Below are the code and all the weights of a small trained network. Each question names an input and a class and asks about switching units off, where a switched-off unit gives its printed mean instead of its output.

import numpy as np


def w(rows, s, z=0):
    codes = np.array(rows[::2]) - 128.0
    scale = np.full(codes.shape[1], s)
    scale[-1] = z or s
    return codes * scale


def f(y):
    return np.maximum(y, 0)


def log_softmax(a):
    a = a - a.max(-1, keepdims=True)
    return a - np.log(np.exp(a).sum(-1, keepdims=True))


def net(x, mask):
    res = np.array(x, float).reshape(1, 4) / 4 @ E
    y = f(res @ A[0][:, :-1].T + A[0][:, -1])
    res = res + np.where(mask, y, B[0][:, -1]) @ B[0][:, :-1]
    return log_softmax(res[-1] @ U[:, :-1].T + U[:, -1])


A, B = {}, {}
E = w([
[135,68,2],'x0',
[109,218,91],'x1',
[122,93,194],'x2',
[252,212,56],'x3',
],0.0076)
A[0] = w([
[65,106,60,146],'n0',
[28,183,224,99],'n1',
[73,86,101,168],'n2',
[142,66,73,2],'n3',
[179,230,122,121],'n4',
[92,87,147,110],'n5',
[222,112,53,131],'n6',
[50,182,6,198],'n7',
[49,17,139,125],'n8',
],0.014,0.0032)
B[0] = w([
[124,214,41,190],'n0',
[64,47,251,229],'n1',
[181,158,77,190],'n2',
[87,55,80,180],'n3',
[231,164,192,248],'n4',
[160,71,125,180],'n5',
[62,116,125,244],'n6',
[56,253,152,227],'n7',
[245,33,72,254],'n8',
],0.019,0.0092)
U = w([
[99,137,194,210],'0',
[214,194,194,2],'1',
[207,75,55,53],'2',
[119,170,141,195],'3',
[13,93,37,11],'4',
[79,195,91,189],'5',
[19,73,254,160],'6',
],0.0082,0.005)

Each question gives the input, the list of numbers given to net, and the class t.
The units are the neurons (one row each of A and B). Each row of codes is followed by its name. A weight is (code - 128) times the scale printed after its matrix; where a second scale follows, it is the last column's (A, B and U).
mask holds one flag per neuron, in row order. A switched-off neuron (its flag False) gives its mean, the last column of its row in B, instead of its output. The means were averaged over made-up inputs and are rounded, as every weight is.
A unit's drop is (log p(t) with every unit on - log p(t) with that unit switched off) / (log p(t) with every unit on - log p(t) with every unit switched off).
The circuit of an input: a set's keep is (log p(t) with only the set's units on - log p(t) with every unit switched off) / (log p(t) with every unit on - log p(t) with every unit switched off). Starting from all 9 units, units are removed one at a time, each time the one whose removal leaves the highest keep (on an exact tie, the one counted first), for as long as the keep stays at least 0.8.
circuit, biggest first: the units of the circuit, biggest drop first
most important unit: the unit with the biggest drop
top k neurons: the k neurons with the biggest drops, biggest first
drop when u is switched off: that unit's drop, to one decimal
input [1,-4,-2,1], class 4: most important unit -> n4
input [0,4,3,-1], class 6: circuit, biggest first -> (n8; n0)
input [3,5,0,-4], class 5: circuit, biggest first -> (n7; n0)
input [6,6,0,-6], class 5: top 2 neurons -> (n7; n0)
input [5,-1,2,3], class 4: circuit, biggest first -> (n4; n6)
input [-7,-4,-1,2], class 6: top 2 neurons -> (n1; n8)
input [2,4,2,2], class 5: circuit, biggest first -> (n1; n8)
input [2,7,-3,1], class 5: top 2 neurons -> (n7; n8)
input [6,-2,-8,-2], class 4: top 2 neurons -> (n3; n4)
input [-2,-8,-1,1], class 2: top 2 neurons -> (n1; n7)
input [-5,-1,3,3], class 6: top 4 neurons -> (n8; n2; n0; n1)
input [-2,-1,-3,-8], class 2: top 2 neurons -> (n8; n2)
input [-7,7,2,1], class 6: drop when n2 is switched off -> 0.0
input [2,3,8,-3], class 2: circuit, biggest first -> (n8)
input [1,2,-2,-7], class 2: drop when n8 is switched off -> 0.8
input [4,7,0,1], class 5: drop when n7 is switched off -> 0.1
